Below is a small trained network, with its code and all its weights. Each question gives an input and a target symbol and asks what happens when units are switched off, that is, made to give their printed mean instead of their output.

import numpy as np


def w(rows, s, z=0):
    codes = np.array(rows[::2]) - 128.0
    scale = np.full(codes.shape[1], s)
    scale[-1] = z or s
    return codes * scale


def f(y):
    return np.maximum(y, 0)


def softmax(a):
    e = np.exp(a - a.max(-1, keepdims=True))
    return e / e.sum(-1, keepdims=True)


def log_softmax(a):
    a = a - a.max(-1, keepdims=True)
    return a - np.log(np.exp(a).sum(-1, keepdims=True))


def net(x, mask):
    ids = ['ΠΦΨβεηθξτω'.index(c) for c in x.split()]
    T = len(ids)
    res = E[ids] + P[:T]
    r = res
    for j in range(3):
        rows = slice(4 * j, 4 * j + 4)
        q, k, v = (r @ M[0][rows].T for M in (Q, K, V))
        z = softmax(np.where(np.tri(T) > 0, q @ k.T / 4**0.5, -1e9)) @ v
        o = O[0][rows]
        res = res + np.where(mask[j], z, o[:, -1]) @ o[:, :-1]
    y = f(res @ A[0][:, :-1].T + A[0][:, -1])
    res = res + np.where(mask[3:7], y, B[0][:, -1]) @ B[0][:, :-1]
    return log_softmax(res[-1] @ U[:, :-1].T + U[:, -1])


Q, K, V, O, A, B = {}, {}, {}, {}, {}, {}
E = w([
[61,154,13,144],'Π',
[120,102,35,155],'Φ',
[127,112,133,197],'Ψ',
[166,75,134,231],'β',
[207,41,109,76],'ε',
[81,48,68,140],'η',
[136,106,136,205],'θ',
[150,250,110,163],'ξ',
[137,99,138,197],'τ',
[102,124,32,242],'ω',
],0.021)
P = w([
[183,142,122,2],'0',
[199,159,101,30],'1',
[170,165,113,51],'2',
[148,164,125,62],'3',
[144,164,130,72],'4',
[126,169,128,94],'5',
[116,169,129,107],'6',
[102,172,135,119],'7',
[90,179,130,130],'8',
[99,164,130,140],'9',
[100,156,130,157],'10',
[131,151,119,175],'11',
[152,156,117,181],'12',
[154,141,115,192],'13',
],0.0076)
Q[0] = w([
[156,124,39,108],'head 1',
[162,147,154,50],'head 1',
[179,157,253,139],'head 1',
[179,101,116,124],'head 1',
[168,71,47,122],'head 2',
[189,215,32,74],'head 2',
[22,142,26,124],'head 2',
[123,55,164,37],'head 2',
[105,45,135,191],'head 3',
[197,162,111,28],'head 3',
[100,193,145,135],'head 3',
[109,81,251,148],'head 3',
],0.011)
K[0] = w([
[118,116,114,83],'head 1',
[247,111,125,170],'head 1',
[170,170,209,104],'head 1',
[100,65,142,65],'head 1',
[190,158,149,158],'head 2',
[129,89,229,119],'head 2',
[165,164,180,193],'head 2',
[175,77,124,38],'head 2',
[133,37,106,100],'head 3',
[165,114,99,114],'head 3',
[157,89,148,175],'head 3',
[149,72,189,162],'head 3',
],0.014)
V[0] = w([
[90,26,64,182],'head 1',
[133,210,246,115],'head 1',
[217,98,74,47],'head 1',
[232,59,117,160],'head 1',
[31,67,180,184],'head 2',
[118,179,88,129],'head 2',
[143,175,118,176],'head 2',
[63,78,50,2],'head 2',
[181,174,43,241],'head 3',
[183,228,109,61],'head 3',
[205,128,146,240],'head 3',
[44,138,224,126],'head 3',
],0.0084)
O[0] = w([
[60,193,172,67,211],'head 1',
[175,124,70,196,6],'head 1',
[83,112,171,149,155],'head 1',
[105,138,200,228,128],'head 1',
[178,60,175,112,107],'head 2',
[197,129,122,147,152],'head 2',
[191,88,173,97,165],'head 2',
[69,156,97,67,92],'head 2',
[69,71,165,114,219],'head 3',
[50,148,116,73,124],'head 3',
[160,2,216,97,135],'head 3',
[182,136,149,157,50],'head 3',
],0.0064,0.012)
A[0] = w([
[96,115,125,88,128],'neuron 1',
[123,158,158,75,104],'neuron 2',
[124,148,135,133,81],'neuron 3',
[92,142,251,148,3],'neuron 4',
],0.012,0.0037)
B[0] = w([
[88,67,116,121,235],'neuron 1',
[208,188,178,92,180],'neuron 2',
[128,157,81,71,130],'neuron 3',
[131,165,2,119,255],'neuron 4',
],0.014,0.0072)
U = w([
[121,77,167,43,208],'Π',
[24,104,124,201,172],'Φ',
[95,89,138,169,185],'Ψ',
[147,71,66,152,63],'β',
[88,162,124,224,1],'ε',
[170,255,143,147,217],'η',
[135,116,123,185,57],'θ',
[142,95,198,194,182],'ξ',
[115,123,129,211,65],'τ',
[215,99,85,87,45],'ω',
],0.0099,0.0048)

Each question gives the input, a string of symbols that net reads in full, and the target symbol t.
The units are the heads (4 rows each of Q, K, V and O) and the neurons (one row each of A and B). Each row of codes is followed by its name. A weight is (code - 128) times the scale printed after its matrix; where a second scale follows, it is the last column's (O, A, B and U).
mask holds one flag per unit, heads first, then neurons. A switched-off unit (its flag False) gives its mean, the last column of its rows in O or B, instead of its output. The means were averaged over made-up inputs and are rounded, as every weight is.
A unit's drop is (log p(t) with every unit on - log p(t) with that unit switched off) / (log p(t) with every unit on - log p(t) with every unit switched off).
The circuit of an input: a set's keep is (log p(t) with only the set's units on - log p(t) with every unit switched off) / (log p(t) with every unit on - log p(t) with every unit switched off). Starting from all 7 units, units are removed one at a time, each time the one whose removal leaves the highest keep (on an exact tie, the one counted first), for as long as the keep stays at least 0.8.
circuit, biggest first: the units of the circuit, biggest drop first
most important unit: the unit with the biggest drop
which heads matter: for each layer, one digit per head in row order, 1 if its drop is at least 0.15 and else 0, layers parted by /
input ξ β τ Ψ τ η ξ ξ ξ Φ ε Π, target Π: circuit, biggest first => [head 1; head 3; neuron 2]
input Φ Φ Φ θ τ Φ Φ Φ Π η, target Π: most important unit => head 1
input τ β ξ β β ω β η Ψ θ, target β: which heads matter => 001
input Φ ξ β Φ ω β, target β: which heads matter => 001
input β ω Φ Π ε Π Ψ, target Π: circuit, biggest first => [head 1; head 2; head 3]
input Π β β, target Π: which heads matter => 110
input θ Φ β Π Π η β ε Π Π Π ξ τ, target Π: circuit, biggest first => [head 1; head 2]
input η β θ, target η: circuit, biggest first => [neuron 1; head 3]
input η ω β θ, target η: circuit, biggest first => [neuron 1; neuron 4; head 1]
input τ η η β η θ η Ψ η β Π Ψ, target η: circuit, biggest first => [head 1; neuron 1; head 3]
input ξ θ β, target ξ: which heads matter => 101
input ξ η β τ β ε Π, target Π: which heads matter => 100
input τ ξ Ψ Ψ η β Φ, target Π: which heads matter => 101
input ε Φ Φ Ψ ξ τ ε β ε ξ τ ξ β, target ξ: most important unit => head 1
input η η Ψ Ψ, target η: circuit, biggest first => [head 3; neuron 1]
input Φ β Π Φ Φ Φ τ β τ Ψ β Φ ω Ψ, target β: which heads matter => 001
input Φ Π ε θ Π Φ Π θ, target Π: circuit, biggest first => [head 1; head 2; neuron 2]
input θ η β β Ψ ω β ω Φ θ, target β: circuit, biggest first => [neuron 4; head 3]
input τ η ω η τ, target η: circuit, biggest first => [neuron 1; head 3]
input η β τ, target η: which heads matter => 101
